Below are the code and all the weights of a small trained network. Each question names an input and a class and asks about switching units off, where a switched-off unit gives its printed mean instead of its output.

import numpy as np


def w(rows, s, z=0):
    codes = np.array(rows[::2]) - 128.0
    scale = np.full(codes.shape[1], s)
    scale[-1] = z or s
    return codes * scale


def norm(h):
    return h / np.sqrt((h * h).mean(-1, keepdims=True) + 1e-5)


def f(y):
    return np.maximum(y, 0)


def log_softmax(a):
    a = a - a.max(-1, keepdims=True)
    return a - np.log(np.exp(a).sum(-1, keepdims=True))


def net(x, mask):
    res = np.array(x, float).reshape(1, 6) / 4 @ E
    u = 0
    for l in range(2):
        y = f(norm(res) @ A[l][:, :-1].T + A[l][:, -1])
        res = res + np.where(mask[u : u + 11], y, B[l][:, -1]) @ B[l][:, :-1]
        u += 11
    return log_softmax(norm(res)[-1] @ U[:, :-1].T + U[:, -1])


A, B = {}, {}
E = w([
[122,127,101,175,250,69,163,190,143,91,203,91],'x0',
[134,114,116,124,136,136,105,114,115,138,148,128],'x1',
[133,122,131,111,130,137,123,146,121,123,133,127],'x2',
[83,49,71,209,134,200,182,147,86,106,56,30],'x3',
[119,145,134,118,150,143,125,111,123,142,109,122],'x4',
[163,174,37,64,110,41,125,138,59,129,63,97],'x5',
],0.013)
A[0] = w([
[104,144,70,139,153,108,139,158,120,132,119,138,21],'L0N1',
[131,129,109,119,250,82,184,156,151,93,195,85,160],'L0N2',
[93,37,76,153,112,191,130,132,114,85,43,94,60],'L0N3',
[122,124,134,166,172,145,109,143,154,142,174,135,51],'L0N4',
[118,76,208,154,154,186,162,116,154,122,161,171,254],'L0N5',
[120,145,100,140,73,112,144,163,151,72,148,156,157],'L0N6',
[66,72,125,180,125,188,172,137,102,150,132,98,68],'L0N7',
[93,93,80,161,153,167,180,145,104,117,109,67,62],'L0N8',
[173,155,128,68,102,118,157,86,102,93,87,172,149],'L0N9',
[157,160,140,145,168,88,135,137,157,106,178,96,44],'L0N10',
[117,87,129,173,154,115,124,141,88,72,109,92,21],'L0N11',
],0.012,0.0065)
B[0] = w([
[146,124,81,80,133,77,93,105,147,165,120,118,148],'L0N1',
[115,205,79,174,225,91,126,125,122,98,130,160,252],'L0N2',
[165,145,176,122,199,157,229,103,124,179,124,147,208],'L0N3',
[86,149,185,145,121,128,137,150,103,81,109,93,165],'L0N4',
[33,128,163,160,139,169,94,111,238,118,120,146,235],'L0N5',
[102,163,135,88,158,179,103,98,94,156,108,126,158],'L0N6',
[160,68,95,69,179,137,169,94,146,93,162,119,187],'L0N7',
[106,85,73,173,8,93,36,131,138,37,103,76,196],'L0N8',
[130,114,126,83,152,114,92,57,97,85,147,124,210],'L0N9',
[143,107,189,97,159,146,166,125,110,146,177,145,173],'L0N10',
[160,154,85,158,26,107,62,158,168,117,112,128,160],'L0N11',
],0.011,0.014)
A[1] = w([
[121,102,196,105,31,232,96,106,207,160,118,107,67],'L1N1',
[67,131,166,164,169,154,199,156,155,166,214,179,26],'L1N2',
[252,174,73,122,139,52,209,182,64,114,149,133,57],'L1N3',
[80,152,82,218,119,129,74,162,133,82,181,125,50],'L1N4',
[92,110,124,97,58,127,55,84,129,128,87,123,139],'L1N5',
[194,72,135,102,54,129,192,138,77,150,106,86,1],'L1N6',
[232,138,66,93,68,80,98,118,5,121,89,78,189],'L1N7',
[132,152,161,165,115,166,111,102,212,86,143,129,172],'L1N8',
[103,66,100,130,157,131,120,156,131,112,125,88,125],'L1N9',
[86,192,157,115,117,102,13,124,129,119,124,203,100],'L1N10',
[124,68,195,144,125,216,198,153,184,117,134,102,77],'L1N11',
],0.011,0.0054)
B[1] = w([
[130,98,4,103,105,80,172,106,47,161,178,193,188],'L1N1',
[185,198,213,154,98,180,120,135,96,114,55,124,179],'L1N2',
[141,104,56,124,147,104,135,57,69,159,120,194,182],'L1N3',
[140,134,152,109,83,150,117,161,162,127,129,25,181],'L1N4',
[104,51,186,88,83,119,162,154,173,131,157,100,189],'L1N5',
[131,131,215,154,170,171,211,96,105,217,128,123,148],'L1N6',
[177,189,195,187,99,148,134,164,104,128,114,124,247],'L1N7',
[91,74,122,120,144,123,122,172,156,179,95,98,208],'L1N8',
[155,124,123,124,81,111,121,112,158,88,91,120,155],'L1N9',
[101,120,128,107,115,108,74,217,152,182,166,148,221],'L1N10',
[167,143,91,62,143,127,127,84,66,97,160,152,179],'L1N11',
],0.013,0.015)
U = w([
[35,24,109,62,82,124,103,169,185,233,204,181,57],'0',
[134,8,71,65,117,195,204,33,143,106,127,179,252],'1',
[64,210,228,168,215,140,64,196,200,141,151,160,137],'2',
[72,61,86,192,156,153,115,138,246,18,135,10,141],'3',
[194,158,250,53,39,101,64,161,90,182,165,156,67],'4',
[203,119,217,166,79,183,239,84,53,167,93,77,176],'5',
[165,191,56,72,220,49,102,111,64,158,194,206,150],'6',
[214,169,33,243,103,57,132,148,90,69,67,49,43],'7',
],0.016,0.003)

Each question gives the input, the list of numbers given to net, and the class t.
The units are the neurons (one row each of A and B). Each row of codes is followed by its name. A weight is (code - 128) times the scale printed after its matrix; where a second scale follows, it is the last column's (A, B and U).
mask holds one flag per neuron, layer by layer. A switched-off neuron (its flag False) gives its mean, the last column of its row in B, instead of its output. The means were averaged over made-up inputs and are rounded, as every weight is.
A unit's drop is (log p(t) with every unit on - log p(t) with that unit switched off) / (log p(t) with every unit on - log p(t) with every unit switched off).
The circuit of an input: a set's keep is (log p(t) with only the set's units on - log p(t) with every unit switched off) / (log p(t) with every unit on - log p(t) with every unit switched off). Starting from the 12 units with the biggest drops (on a tie, the unit counted first), units are removed one at a time, each time the one whose removal leaves the highest keep (on an exact tie, the one counted first), for as long as the keep stays at least 0.8.
units of the circuit, in order: the units of the circuit, biggest drop first
most important unit: the unit with the biggest drop
k most important neurons: the k neurons with the biggest drops, biggest first
k most important neurons of layer l: the k neurons of layer l with the biggest drops, biggest first
drop of u: that unit's drop, to one decimal
input [8,0,-4,3,6,2], class 7: most important unit -> L0N5
input [0,-2,-1,8,7,3], class 5: 2 most important neurons -> (L0N3; L0N2)
input [-7,1,1,1,2,6], class 5: 2 most important neurons -> (L0N5; L0N2)
input [0,1,8,1,-8,3], class 5: 3 most important neurons -> (L0N5; L0N2; L1N7)
input [-3,-2,7,0,6,0], class 0: 2 most important neurons of layer 0 -> (L0N7; L0N2)
input [7,-1,3,4,-3,1], class 7: 4 most important neurons of layer 0 -> (L0N5; L0N2; L0N11; L0N1)
input [8,-6,1,3,2,1], class 7: 3 most important neurons -> (L0N5; L0N2; L1N5)
input [4,4,3,1,8,-8], class 3: 2 most important neurons of layer 1 -> (L1N7; L1N4)
input [0,-4,4,0,0,-6], class 0: 2 most important neurons -> (L0N5; L0N2)
input [-8,3,-6,1,5,2], class 5: 3 most important neurons -> (L0N5; L0N2; L1N10)
input [6,-1,8,1,3,6], class 7: 3 most important neurons -> (L0N8; L0N3; L1N4)
input [4,-4,4,-3,4,1], class 6: 2 most important neurons -> (L0N5; L1N3)
input [-2,-2,3,7,2,0], class 1: 2 most important neurons of layer 0 -> (L0N3; L0N7)
input [-1,7,-6,8,-5,6], class 5: units of the circuit, in order -> (L0N3)
input [8,3,1,3,-7,1], class 7: 3 most important neurons -> (L0N5; L0N2; L1N5)
input [5,-8,8,7,-4,1], class 7: 3 most important neurons -> (L0N5; L0N3; L0N11)
input [1,-7,-5,-2,7,1], class 6: 2 most important neurons of layer 0 -> (L0N5; L0N8)
input [0,4,-6,-8,0,-8], class 0: 4 most important neurons -> (L0N2; L1N1; L1N7; L0N3)
input [3,4,-8,-6,8,0], class 2: 2 most important neurons of layer 0 -> (L0N7; L0N3)
input [-1,-7,-2,3,8,8], class 5: units of the circuit, in order -> (L0N2)
input [8,-8,1,2,6,-8], class 3: 3 most important neurons of layer 0 -> (L0N8; L0N7; L0N3)
input [-5,-1,-6,-1,1,-7], class 0: 2 most important neurons of layer 0 -> (L0N5; L0N3)
input [-1,7,8,2,-2,4], class 5: drop of L0N2 -> 0.3
input [0,4,0,2,8,8], class 5: drop of L0N2 -> 0.6
input [-7,-2,5,5,6,-8], class 1: drop of L0N5 -> 0.0
input [-1,-5,0,1,-2,-6], class 1: drop of L1N1 -> 0.2
input [-6,3,-3,4,8,0], class 1: most important neuron -> (L1N7)
